[128 = 0]
B:
Boba: [146 118 167 110 134 114 163 131 147  82 107  99 168  85  28  67 145  78
 127 180  38 153 176 127 120 199 127 172  81 142 152  86  76 158  86]
mot: [152  70 130 153  81  85 142 116  90 112 152 184 133 122 147 131  99 104
 114 118  86  96 108 159 123  36 128 115 147 153  87 151 122 113 105]
bizim: [143 161 135 133 131 143 153 120 134  96 128 106 154  99  57 112 147 106
 139 174  95 143 156 138 127 186 122 145 137  91 162 121 135 151 126]
rora: [124 102 207  82 123  85 144 138 175 149  95 140  70  87 166 103  60 116
 178 134  75 140 148  86 149 124 152 132  59 171  82 165  53 122 116]
nom: [164 108 120 165  51  82 142 139  94  90 146 183 104 115 147 106 143 131
  93 114 141  91 106 160 117  39 106 159 186 127  98 134 151  93 101]
gados: [118  99 166 110 168 137 151 120 143  95 109  90 148 107  56 107 148 130
 124 157  85 147 167 141 118 208 125 148  94 119 150 104  89 157  99]
Gudog: [181 163  83 166  31 108 149 153 129 100 140 151 120 120 112  76 163 109
 110 147 142  87 112 175 117 122 103 165 183  91 123 116 153 123 134]
mibes: [153 102 155 104  84  75 131 137 148 142  91 167  72 124 214  97  72 134
 163 103 100 100 121 103 130  83 119 119 121 178  91 151  84 118 159]
lapar: [157 125 146 125  61  96 144 140 126 126 109 128  80  99 165  73  88 111
 141 116  89 123 141 114 134 108 119 151 121 181 126 144  67 144 143]
bube: [142 182  74 167 112 142 108 144 120 160 132 151 123 161 173 134 152 163
 120 112 198 105  96 139 129  96 128 126 177 120 128 118 191  97 141]
vafug: [120  97 149 118 117  96 130 121 125 110 110 135  96 112 154 116 109 138
 118 117 104 138 146 123 122 113 116 139 106 180 113 143  95 132 119]
kode: [124  60 161 107 143 125 135 114 128 117 136 110 127 110 118 134  92 106
 117 137  69 128 148 119 116  94 132 111  76 156 117 144  72 143 127]
gufe: [155 128 113 150  63  95 118 148 123 102 123 149 110 137 167  78 120 118
 143 107 160  99  96 136 122 103 115 150 175 147 123 103 152 107 126]
tutub: [102 153 110 124 192 152 118 121 139 137 123  78 159 161 118 158 182 151
 134 146 168 127 128 101 105 207 122 105 117  84 157 119 167 150 152]
pigap: [176 117 116 155  38  70 144 156 113 120 132 185 114 118 164  88 105 102
 114 125 124  92 108 151 128  56 111 163 161 155  95 130 115 105 149]
kifi: [148  50 169 118 146  76 160 137 133 121 110 156 155  90 120  73 106  89
 102 115  52 129 158 153 100 122 131 139  94 188  95 132  58 160  98]
rele: [156 127 147 117 191  93 149 135 132 105 113 162 131 111  90 123 148 140
 143 114 112 130 162 144 116 131 139 143 131 146 116 158 106 117  92]
depep: [171 192  80 157  84 106 142 143 125  96 127 139 122 112  90 115 164 107
 128 150 143  97 134 158 123 150 113 156 181  96 162 116 153 119 146]
ran: [162 129 123 156  28 103 130 123 103  63 157 158 157 107  65  89 142  88
  88 142 100 104 123 165 109 114 119 168 179 126 133  79 141 120  97]
did: [159  47 176 132  97  74 150 134 127  78 137 161 155  95  96  96 113  79
  86 142  49 115 136 146 108  59 126 157 112 176  94 119  78 116  97]
lagat: [157 218  83 160  53 129 141 143 124 113 136 107 114 138 142  96 156 117
 137 151 177  92 113 144 124 170 103 140 182  95 141 119 156 135 170]
devi: [114 107 159 126 151 124 141 125 151  90 136  95 188 130  43  95 179  83
  87 171  94 145 150 142 105 190 131 154 111 121 143  69 135 151 106]
puvi: [151 145 162 123  64  94 156 142 137 138 112 125  70  91 138  86  82 124
 134 146 104 139 160 113 128 134 133 154  83 167 110 168  49 142 149]
lodis: [134 135 145 127 115 121 141 127 151  85 120 123 144 100  55  91 158 103
 105 161 110 145 156 154 114 197 140 171 152 121 143  83 124 141 103]
zed: [124 100 139 123 178 111 125 125 127 158 127 157 141 130 147 138  97 138
 140 116 126 139 142 118 123  83 150 109 110 151 108 149 111 104 137]
ketu: [137 146 137 139 146 122 149 153 153 103 111  98 140 125  69  93 184 135
  81 156 135 160 159 145 122 194 111 178 120 143 148  90 130 142 111]
Vake: [136  74 196 104 180 119 148 127 147 111 119 145 162 103  58 103 146  94
  99 145  61 166 164 152 129 156 154 151  78 143 119  94  74 140  63]
lilav: [143  90 191 104 144  76 146 127 142  87 106 191 106  93  89 105  81 103
 156 125  57 141 149 119 141  93 151 159  98 192  83 142  61 111  81]
gage: [152 201 150 132  71 149 146 149 157 111 115 115 120 100  64  81 145 119
 160 167 114 153 131 122 152 191 121 173 110  90 146 103 137 119 102]
dazu: [133 133 133 135 137 105 138 143 138 174 104 157  86 131 196 123 125 155
 129 124 165 116 113 119 145  95 127 123 111 148  86 160 123 121 143]
Zuseg: [119  87 146 109 169 117 135 136 152 110 104 101 156 135 104 118 137 109
 123 136 106 141 139 127 115 175 131 139 103 163 147  83 106 153 117]
Val: [143 148 134 134 128 121 142 120 137 107 114 147 131 118  70 112 157 134
 134 138 126 136 148 154 109 153 140 151 148 119 147 106 156 118  94]
bisu: [162  92 119 150  40  84 136 128  85 104 142 185  96 128 162 120 100 113
 109 103 124 104 103 175 111  65 131 145 180 141  97 132 115 137  95]
revo: [126 160 101 138 118 156 123 121 107 107 168 152 129 130  98 170 139 125
  87 148 157 135 116 133 142  86 139 125 171 104 111 128 168 111 133]
Lizek: [151  63 131 152  75  87 124 126 109 128 151 191 127 133 190 141  99 117
 105 119 113  95  89 156 115  22 122 122 172 156  72 143 142  90 124]
vibi: [155 122 122 140 116 105 154 127  94 106 134 178 134  96  80 122  95  88
 162 132  74 121 145 156 133  82 144 135 136 143 129 158 100 133  92]
pagug: [182 157 130 149  45  98 137 143 107 121 142 174 115 110 161 123  80  94
 156 135  90  90  97 113 164  56 116 137 133 123 101 157 116 110 143]
rus: [111 107 128 116 194 163 135 117 153 155 131  66 148 149 119 146 169 152
  99 148 158 144 165 124 101 178 139 101  96 116 139 127 112 137 148]
Rig: [187 130 116 149  52  93 145 141 104 134 152 193  98  91 161  92  78 101
 118 112  89 106 122 141 150  40 123 138 168 152  86 163  90  98 126]
Dat: [137  79 160 123 152 139 151 118 133 116 143 115 160 123  71 140 142 100
  97 156  85 140 151 140 110 104 142 129  94 112 132 119 104 126  99]

[126 145 133 126 106 130  54 120 138 134 132 120 124 120 136 125 131 135
 159 134 126 153  77 130 134 147 103 118 113 130 104 181 139 136 106 112
 134 126 119 134 166 142] -> mot
[122 133 135 144 120 118 129 113 152 144 101 120 142 148 132 124 132 144
 178 123 126 139 117 137 130 128 109 127 104 139 141 111 133 108 124 108
 118 136 121  86 166 150] -> dazu
[123 152 131 143 115 136  99 157 102 146 100 142 129 135 135 136 129 129
 150 162 129 155  63 121 131 157 103 125 107 166 139 184 140 132  97 137
 121 145 137 106 185 160] -> pagug
[128 139 116  97 121 131  26 132 114 131 147 127 138 103 125 119 124 140
 134 160 131 152 120 128 132 147 139 133 129 197  72  90 125 151 119  86
 142 125 152 133 187 130] -> lilav
[128 142 132 141 107 142  80 145 111 143 119 122 158 159 124 128 112 135
 119 138 129 160 125 124 130 104  96 153 130 175 102  75 107 115 113 139
 130 129 118 109 140 149] -> puvi
[124 134 118  78 106 140  94 129  97 140 152 103 148 104 123 131 127 146
 138 133 127 151 118 128 129 150 111 125 135 199  80  63 115 128 129 131
 131 114 125  97 188 154] -> rora
[131 108 135 110 159 113 191 119 130 126 147 126 124 131 128 123 131 112
 104  85 130 115 172 128 127 114 149 133 134 103 147 108 135 122 161 151
 113 138 134 150  70 109] -> tutub
[125 132 120 124 125 127 106 123 117 128 147 112 145 127 128 131 120 130
 136 119 130 150 115 133 131 126 109 136 128 109 128  75 104 142 124 110
 130 113 124 120 134 115] -> vafug
[121 146 125 108 125 116 132 141  97 146 141 126 143 158 129 138 133 147
 190 115 127 154  60 137 128 154 113 121 107 114 131  79 127 112 100 116
 118 115 118  96 187 157] -> mibes
[134 124 118 126 138 116  93 127 117 151 145 147 139 129 122 114 133 115
 113 120 132 109 160 128 125  99 146 146 142 153 100 139 117 141 131  98
 150 115 121 151 109  87] -> Val
[131 122 136 124 136 117 123 124 162 115 138 133 125 132 129 120 126 140
 159 137 128 117 142 128 130 137 121 132 115 148 118 120 153 105 138 113
 125 114 135 134 170 160] -> zed
[127 111 131  96 132 125 162 105 157 115 153 113 134 134 126 119 124 128
 117  99 129 142 179 128 128 117 128 125 145 113 110  97 110 107 155 145
 117 128 118 132  62 101] -> rus
[132 141 129 146 120 137  42 162 120 137 110 141 128 124 127 123 130 110
  96 156 132 140  91 121 130 109 139 139 135 101 104 176 118 150 108 114
 144 144 149 144 111  80] -> ran
[138 123 118  79 122 123  38 126 138 132 153 102 129 108 121 109 125 144
 112 165 133 111 171 124 126 119 144 121 155 180  75  89 113 153 140 105
 155 113 150 160 108  97] -> Vake
[138 119 118  86 137 124  80 132 147 136 145 109 124 108 122 111 127 106
  87 155 132 104 184 121 124  93 147 143 151 121  88 108 100 149 149 123
 150 150 151 160  68  84] -> devi
[130 145 133  92  93 132   4 147 132 122 139 102 140 105 133 108 111 140
 135 175 130 154 110 133 132 137 116 128 122 127  72 133 112 149 111  84
 143 146 140 131 139  95] -> did
[123 144 134  98  95 125  12 140 130 121 153  98 145 122 139 105 126 147
 164 149 127 126 120 134 130 136 121 127 128 130  83  79 109 118 108  91
 141 116 130 126 104 145] -> kifi
[123 133 138  81 104 135 115 125 122 119 142 104 130 102 138 132 116 136
 113 132 127 153 132 128 134 152 105 121 132 137  86 104 119 128 128 137
 122 117 118 152 131 124] -> kode
[138 126 116  72 121 126  28 162  81 122 134  95 135 100 122 106 118 108
  83 174 133 114 191 119 124  87 140 156 159 165  61  80  87 154 140 101
 159 120 151 160  73  81] -> Boba
[137 130 125 168 132 119 109 145  93 135 102 144 145 153 131 122 127 120
 120 143 127 111 123 127 127  92 124 147 126 121 126 175 124 127 115 102
 140 154 124 137 104  97] -> depep
[123 151 135 160 103 136  41 160 115 120  98 123 143 160 138 135 124 146
 179 163 126 155  61 137 133 152 101 124 107 151 117 183 139 113  95  94
 119 117 120  97 193 155] -> Rig
[122 145 132 125 113 126  57 125 155 131 139 133 135 138 136 138 125 147
 186 124 126 153  58 138 133 155 104 116 104 105 114 192 145 132 113 102
 127 134 118  99 181 147] -> Lizek
[123 142 122 160 106 128  55 123 126 147 145 145 124 160 132 132 132 138
 146 121 127 126  57 128 133 117 105 125 123 116 122 160 136 139  99 119
 143 124 122 114 151 151] -> bisu
[138 119 124 134 133 118  82 133 141 133 113 118 141 143 123 111 123 127
 134 154 132 109 179 135 124  91 147 149 134 123 123  79  95 144 130  99
 151 151 151 123  68  79] -> ketu
[131 152 125 161 112 120  35 140 144 142 119 132 141 151 135 124 119 124
 142 129 129 149  74 137 131 117 115 140 108 109 138 178 125 138  95  90
 132 152 122  98 167  88] -> nom
[123 147 129 140 104 131  59 136 102 118 142 127 132 119 138 122 116 125
 130 145 127 126 116 127 132 131 109 139 137 182  85 175 137 132 117 103
 146 118 118 162 141 159] -> vibi
[138 120 132  85 114 130  73 124 146 131 152 108 128 132 132 118 117 139
 103 145 130 122 169 122 131 130 132 132 140 159  81 143 122 138 143 139
 136 133 127 160 121 112] -> Dat
[134 120 122  97 119 124 125 126 127 120 154 117 122 115 125 123 134 141
 132 147 131 109 148 135 124 121 148 121 132 106 114  80 108 138 130 119
 141 134 139 136  94 122] -> Zuseg
[132 144 128 163 107 122  69 162 111 149  98 139 148 162 136 130 126 108
 155 125 130 111  88 131 123  82 107 149 130 113 136 180 109 119 100  89
 148 144 124 107  85  88] -> Gudog
[135 129 115 129 119 139  89 163  80 149 104 134 141 114 123 123 125 106
  94 148 133 125 170 118 124  93 135 152 159 188 123 142  90 152 142 112
 142 120 151 114 112  89] -> gage
[134 128 122 125 125 134 103 148  96 142 111 129 133 114 132 120 121 105
  88 133 129 118 186 120 132 117 132 147 152 172  88 139 130 128 140 138
 151 135 125 161  74 107] -> bizim
[135 129 121 165 127 131 136 112 157 130  96 132 117 107 123 131 122 105
  89 122 128 140 125 121 133 131 107 131 130 158  98 199 148 133 131 137
 124 146 128 138 139 125] -> revo
[137 118 118  78 128 133  82 129  91 125 138 108 129 106 122 111 127 121
  86 120 132 125 183 121 126 110 146 136 154 151  81  76  96 143 143 135
 149 112 129 159  71  81] -> gados
[124 149 132 136 105 140 106 162  93 138 123 120 147 160 139 135 121 140
 142 153 127 149  93 134 126 129 125 125 119 121 128  84 113 117  94 127
 124 124 120 106 153 139] -> lapar
[125 145 130 151 115 128 119 150 113 130 119 146 124 143 137 126 133 124
 157 142 126 126  89 137 124 117 143 119 116  84 153 140 121 125 110 100
 130 136 150  94 147  98] -> gufe
[129 137 133 172 123 129 136 142  99 140  98 143 131 143 133 136 132 109
 132 129 128 143 110 126 127  92 124 141 126  90 152 164 118 109 114 124
 126 156 135  95  86 115] -> lagat
[130 151 128 165 102 124  52 158 137 142 100 132 141 154 131 129 124 137
 186 166 127 132  66 135 127 112 103 132 107 113 141 158 128 112  95  84
 130 151 143  97 166 134] -> pigap
[127 122 129 185 154 109 177 119 160 140 106 159 122 164 125 126 136 123
 191 134 127 112 110 139 123 112 134 130 103  98 181 170 143 120 127 106
 119 126 136 104 131 123] -> bube
[129 133 134 115 130 119  61 123 138 125 157 132 151 137 128 110 116 125
 126 130 129 123 147 135 131 133 138 136 122 173 108 120 127 122 131  87
 150 133 124 140 127 103] -> rele
[136 123 116 126 126 137  64 139 112 140 134 127 137 104 126 111 127 116
  82 133 132 116 162 124 127  91 138 141 155 140  77 124  91 149 127 101
 157 134 148 141  80  77] -> lodis
